Here is a tiny trained network, its code and every weight. The questions are about switching its units off for an input and a class, where a switched-off unit gives its printed mean instead of its output.

import numpy as np


def w(rows, s, z=0):
    codes = np.array(rows[::2]) - 128.0
    scale = np.full(codes.shape[1], s)
    scale[-1] = z or s
    return codes * scale


def norm(h):
    return h / np.sqrt((h * h).mean(-1, keepdims=True) + 1e-5)


def f(y):
    return np.maximum(y, 0)


def log_softmax(a):
    a = a - a.max(-1, keepdims=True)
    return a - np.log(np.exp(a).sum(-1, keepdims=True))


def net(x, mask):
    res = np.array(x, float).reshape(1, 4) / 4 @ E
    u = 0
    for l in range(2):
        y = f(norm(res) @ A[l][:, :-1].T + A[l][:, -1])
        res = res + np.where(mask[u : u + 15], y, B[l][:, -1]) @ B[l][:, :-1]
        u += 15
    return log_softmax(norm(res)[-1] @ U[:, :-1].T + U[:, -1])


A, B = {}, {}
E = w([
[194,222,127,183,130],'x0',
[158,128,162,113,255],'x1',
[194,57,104,188,124],'x2',
[154,130,59,75,127],'x3',
],0.0073)
A[0] = w([
[135,162,57,48,107,4],'L0N0',
[83,149,112,148,5,54],'L0N1',
[68,143,230,179,84,24],'L0N2',
[160,207,113,156,88,80],'L0N3',
[75,113,136,82,129,87],'L0N4',
[159,148,59,89,105,57],'L0N5',
[101,167,153,94,167,125],'L0N6',
[166,62,94,194,69,53],'L0N7',
[78,69,127,107,85,102],'L0N8',
[115,134,179,171,110,30],'L0N9',
[95,104,122,97,114,77],'L0N10',
[133,126,150,113,157,99],'L0N11',
[138,206,128,139,105,53],'L0N12',
[88,169,132,110,96,83],'L0N13',
[49,213,131,81,78,10],'L0N14',
],0.017,0.0034)
B[0] = w([
[70,37,43,163,178,210],'L0N0',
[116,251,65,30,185,254],'L0N1',
[84,29,31,189,187,204],'L0N2',
[71,182,175,190,50,226],'L0N3',
[99,156,189,176,88,185],'L0N4',
[123,81,49,203,172,197],'L0N5',
[196,109,149,91,162,211],'L0N6',
[230,59,164,106,103,240],'L0N7',
[87,182,170,190,57,205],'L0N8',
[109,73,79,163,147,162],'L0N9',
[95,147,163,162,98,166],'L0N10',
[134,166,144,115,167,162],'L0N11',
[90,163,200,183,79,200],'L0N12',
[197,109,142,107,123,184],'L0N13',
[254,42,161,108,79,237],'L0N14',
],0.025,0.0087)
A[1] = w([
[102,112,130,97,77,114],'L1N0',
[100,159,159,36,217,46],'L1N1',
[119,116,91,62,131,48],'L1N2',
[175,105,103,96,140,30],'L1N3',
[118,191,167,74,247,99],'L1N4',
[39,104,186,78,103,124],'L1N5',
[85,120,93,127,149,92],'L1N6',
[100,184,136,116,156,48],'L1N7',
[236,69,186,54,114,17],'L1N8',
[22,50,172,50,96,180],'L1N9',
[29,40,31,148,191,23],'L1N10',
[121,246,61,21,148,5],'L1N11',
[231,116,124,119,110,62],'L1N12',
[127,143,141,82,172,149],'L1N13',
[3,165,210,179,64,22],'L1N14',
],0.014,0.0021)
B[1] = w([
[195,140,142,171,177,141],'L1N0',
[132,197,58,74,122,158],'L1N1',
[147,134,172,119,158,140],'L1N2',
[101,134,172,112,98,175],'L1N3',
[156,186,34,76,129,176],'L1N4',
[169,164,123,171,114,141],'L1N5',
[132,90,129,125,147,146],'L1N6',
[126,92,127,105,134,138],'L1N7',
[135,57,200,70,109,254],'L1N8',
[254,143,99,188,83,138],'L1N9',
[57,68,53,183,187,218],'L1N10',
[134,192,76,45,183,174],'L1N11',
[82,80,173,62,116,235],'L1N12',
[110,159,85,101,87,149],'L1N13',
[84,251,212,176,129,212],'L1N14',
],0.028,0.009)
U = w([
[196,34,228,65,73,254],'0',
[127,245,197,218,81,144],'1',
[79,53,45,199,182,101],'2',
[166,215,67,14,135,168],'3',
[98,134,158,104,119,108],'4',
],0.012,0.00027)

Each question gives the input, the list of numbers given to net, and the class t.
The units are the neurons (one row each of A and B). Each row of codes is followed by its name. A weight is (code - 128) times the scale printed after its matrix; where a second scale follows, it is the last column's (A, B and U).
mask holds one flag per neuron, layer by layer. A switched-off neuron (its flag False) gives its mean, the last column of its row in B, instead of its output. The means were averaged over made-up inputs and are rounded, as every weight is.
A unit's drop is (log p(t) with every unit on - log p(t) with that unit switched off) / (log p(t) with every unit on - log p(t) with every unit switched off).
The circuit of an input: a set's keep is (log p(t) with only the set's units on - log p(t) with every unit switched off) / (log p(t) with every unit on - log p(t) with every unit switched off). Starting from the 12 units with the biggest drops (on a tie, the unit counted first), units are removed one at a time, each time the one whose removal leaves the highest keep (on an exact tie, the one counted first), for as long as the keep stays at least 0.8.
circuit, biggest first: the units of the circuit, biggest drop first
unit that matters most: the unit with the biggest drop
top k neurons: the k neurons with the biggest drops, biggest first
k most important neurons of layer l: the k neurons of layer l with the biggest drops, biggest first
input [-4,1,2,5], class 2: circuit, biggest first	[L0N0]
input [5,8,-3,-6], class 3: top 2 neurons	[L0N14, L0N7]
input [8,1,7,-2], class 1: top 3 neurons	[L0N3, L0N14, L0N6]
input [7,-4,0,-7], class 1: 3 most important neurons of layer 0	[L0N3, L0N12, L0N0]
input [-6,3,5,-4], class 1: 4 most important neurons of layer 0	[L0N14, L0N8, L0N6, L0N13]
input [-8,6,6,-7], class 1: 4 most important neurons of layer 0	[L0N14, L0N1, L0N0, L0N7]
input [1,2,-5,-6], class 2: top 2 neurons	[L0N2, L0N7]
input [-2,-6,-2,7], class 2: top 2 neurons	[L0N0, L0N5]
input [0,-6,-3,5], class 3: top 4 neurons	[L0N1, L0N2, L1N11, L0N13]
input [-7,-8,5,6], class 3: top 2 neurons	[L0N1, L0N14]
input [-3,-7,-2,-5], class 3: top 2 neurons	[L0N1, L0N0]
input [-1,6,3,7], class 2: 3 most important neurons of layer 0	[L0N1, L0N14, L0N7]
input [1,-5,4,6], class 2: top 3 neurons	[L0N5, L0N0, L0N14]
input [-8,2,3,-7], class 1: unit that matters most	L0N8
input [-6,-6,-4,6], class 1: 2 most important neurons of layer 0	[L0N8, L0N4]
input [-3,-2,-6,8], class 2: top 2 neurons	[L0N0, L0N5]
input [-5,-6,5,3], class 3: 3 most important neurons of layer 0	[L0N1, L0N14, L0N3]
input [1,-6,0,-5], class 3: 2 most important neurons of layer 0	[L0N1, L0N0]
input [-6,3,4,6], class 1: 4 most important neurons of layer 0	[L0N2, L0N14, L0N8, L0N1]
input [-7,6,4,-7], class 1: 2 most important neurons of layer 0	[L0N14, L0N1]
input [-6,-4,-1,-8], class 2: circuit, biggest first	[L0N2]
input [-7,8,1,-5], class 3: 3 most important neurons of layer 0	[L0N14, L0N3, L0N7]
